Below is a small trained network, with its code and all its weights. Each question gives an input and a target symbol and asks what happens when units are switched off, that is, made to give their printed mean instead of their output.

import numpy as np


def w(rows, s, z=0):
    codes = np.array(rows[::2]) - 128.0
    scale = np.full(codes.shape[1], s)
    scale[-1] = z or s
    return codes * scale


def f(y):
    return y / 2 * (1 + np.tanh(0.7978845608 * (y + 0.044715 * y**3)))


def softmax(a):
    e = np.exp(a - a.max(-1, keepdims=True))
    return e / e.sum(-1, keepdims=True)


def log_softmax(a):
    a = a - a.max(-1, keepdims=True)
    return a - np.log(np.exp(a).sum(-1, keepdims=True))


def net(x, mask):
    ids = ['αβγδεημπσφω'.index(c) for c in x.split()]
    T = len(ids)
    res = E[ids] + P[:T]
    u = 0
    for l in range(2):
        q, k, v = (res @ M[l].T for M in (Q, K, V))
        z = softmax(np.where(np.tri(T) > 0, q @ k.T / 3**0.5, -1e9)) @ v
        res = res + np.where(mask[u], z, O[l][:, -1]) @ O[l][:, :-1]
        u += 1
        y = f(res @ A[l][:, :-1].T + A[l][:, -1])
        res = res + np.where(mask[u : u + 8], y, B[l][:, -1]) @ B[l][:, :-1]
        u += 8
    return log_softmax(res[-1] @ U[:, :-1].T + U[:, -1])


Q, K, V, O, A, B = {}, {}, {}, {}, {}, {}
E = w([
[149,158,158],'α',
[142,125,85],'β',
[155,179,142],'γ',
[158,161,168],'δ',
[75,219,88],'ε',
[128,35,250],'η',
[60,145,131],'μ',
[148,139,183],'π',
[177,48,90],'σ',
[64,86,190],'φ',
[176,81,66],'ω',
],0.021)
P = w([
[174,93,134],'0',
[134,127,173],'1',
[126,136,193],'2',
[106,154,206],'3',
[91,168,223],'4',
[79,168,223],'5',
[62,168,209],'6',
[57,174,215],'7',
[53,192,224],'8',
[26,188,230],'9',
[31,195,225],'10',
[38,198,254],'11',
],0.0037)
Q[0] = w([
[93,115,38],'L0H1',
[131,24,36],'L0H1',
[223,4,51],'L0H1',
],0.014)
K[0] = w([
[184,152,73],'L0H1',
[242,54,62],'L0H1',
[250,75,123],'L0H1',
],0.013)
V[0] = w([
[105,189,147],'L0H1',
[127,133,142],'L0H1',
[4,90,64],'L0H1',
],0.012)
O[0] = w([
[73,188,215,253],'L0H1',
[48,103,6,191],'L0H1',
[2,190,164,165],'L0H1',
],0.0057,0.002)
A[0] = w([
[125,39,168,34],'L0N1',
[55,203,132,71],'L0N2',
[88,160,150,3],'L0N3',
[98,190,46,139],'L0N4',
[234,226,2,14],'L0N5',
[237,128,169,185],'L0N6',
[158,200,165,176],'L0N7',
[113,165,117,13],'L0N8',
],0.01,0.0055)
B[0] = w([
[235,83,253,162],'L0N1',
[121,84,180,247],'L0N2',
[173,94,155,162],'L0N3',
[199,177,202,140],'L0N4',
[25,227,184,150],'L0N5',
[117,117,78,254],'L0N6',
[94,184,109,240],'L0N7',
[165,113,168,121],'L0N8',
],0.0081,0.0075)
Q[1] = w([
[171,141,5],'L1H1',
[212,56,61],'L1H1',
[144,105,119],'L1H1',
],0.013)
K[1] = w([
[153,145,5],'L1H1',
[203,100,89],'L1H1',
[170,142,112],'L1H1',
],0.019)
V[1] = w([
[22,53,202],'L1H1',
[86,149,127],'L1H1',
[254,223,43],'L1H1',
],0.0069)
O[1] = w([
[134,2,55,230],'L1H1',
[64,161,107,133],'L1H1',
[142,126,198,9],'L1H1',
],0.0062,0.011)
A[1] = w([
[155,109,187,78],'L1N1',
[169,142,252,247],'L1N2',
[190,115,160,44],'L1N3',
[128,198,13,166],'L1N4',
[82,133,2,142],'L1N5',
[147,39,49,98],'L1N6',
[145,102,33,95],'L1N7',
[99,39,113,145],'L1N8',
],0.013,0.015)
B[1] = w([
[49,58,211,143],'L1N1',
[121,81,18,249],'L1N2',
[1,203,136,144],'L1N3',
[134,179,219,162],'L1N4',
[131,34,226,182],'L1N5',
[190,240,140,192],'L1N6',
[157,231,55,142],'L1N7',
[181,213,169,218],'L1N8',
],0.0069,0.018)
U = w([
[135,171,120,121],'α',
[113,176,120,255],'β',
[95,254,120,71],'γ',
[134,175,111,127],'δ',
[35,162,79,157],'ε',
[200,71,177,83],'η',
[68,115,190,162],'μ',
[147,83,71,173],'π',
[210,188,115,24],'σ',
[167,214,211,50],'φ',
[140,154,132,158],'ω',
],0.0097,0.0068)

Each question gives the input, a string of symbols that net reads in full, and the target symbol t.
The units are the heads (3 rows each of Q, K, V and O) and the neurons (one row each of A and B). Each row of codes is followed by its name. A weight is (code - 128) times the scale printed after its matrix; where a second scale follows, it is the last column's (O, A, B and U).
mask holds one flag per unit, layer by layer, with each layer's heads first. A switched-off unit (its flag False) gives its mean, the last column of its rows in O or B, instead of its output. The means were averaged over made-up inputs and are rounded, as every weight is.
A unit's drop is (log p(t) with every unit on - log p(t) with that unit switched off) / (log p(t) with every unit on - log p(t) with every unit switched off).
The circuit of an input: a set's keep is (log p(t) with only the set's units on - log p(t) with every unit switched off) / (log p(t) with every unit on - log p(t) with every unit switched off). Starting from the 12 units with the biggest drops (on a tie, the unit counted first), units are removed one at a time, each time the one whose removal leaves the highest keep (on an exact tie, the one counted first), for as long as the keep stays at least 0.8.
circuit, biggest first: the units of the circuit, biggest drop first
top k neurons: the k neurons with the biggest drops, biggest first
k most important neurons of layer l: the k neurons of layer l with the biggest drops, biggest first
drop when u is switched off: that unit's drop, to one decimal
input γ φ π ω η π γ γ γ, target φ: 3 most important neurons of layer 1 : L1N2, L1N4, L1N5
input μ γ π π γ, target μ: most important neuron of layer 0 : L0N2
input η γ π γ φ φ η α, target φ: 3 most important neurons of layer 1 : L1N5, L1N2, L1N4
input ε δ φ α π η α π, target φ: 4 most important neurons of layer 1 : L1N2, L1N5, L1N6, L1N8
input γ π γ, target γ: circuit, biggest first : L1H1, L0N2, L1N5
input π γ σ σ δ π γ μ π, target μ: top 2 neurons : L1N5, L1N2
input π π π δ φ, target φ: 4 most important neurons of layer 1 : L1N8, L1N6, L1N2, L1N5
input π φ μ γ η δ γ γ π γ γ π, target μ: 3 most important neurons of layer 1 : L1N5, L1N2, L1N6
input η σ δ π γ γ, target γ: 3 most important neurons of layer 1 : L1N5, L1N4, L1N1
input π ω η π π η π σ π ω φ, target φ: top 4 neurons : L1N8, L1N6, L1N2, L1N5
input π π μ α ε π ε σ π ω η γ, target ε: 2 most important neurons of layer 0 : L0N2, L0N4
input μ η δ η φ η σ δ, target φ: top 4 neurons : L1N5, L1N2, L1N4, L1N6
input η μ σ π η ε γ, target ε: top 2 neurons : L0N4, L1N8
input ε γ σ σ π π α π η π, target ε: top neuron : L1N8
input π γ σ φ γ π μ, target μ: drop when L1H1 is switched off : 0.6
input α π π, target π: drop when L1H1 is switched off : 1.7
input η π π η σ π ε π α, target ε: drop when L1N6 is switched off : 0.1
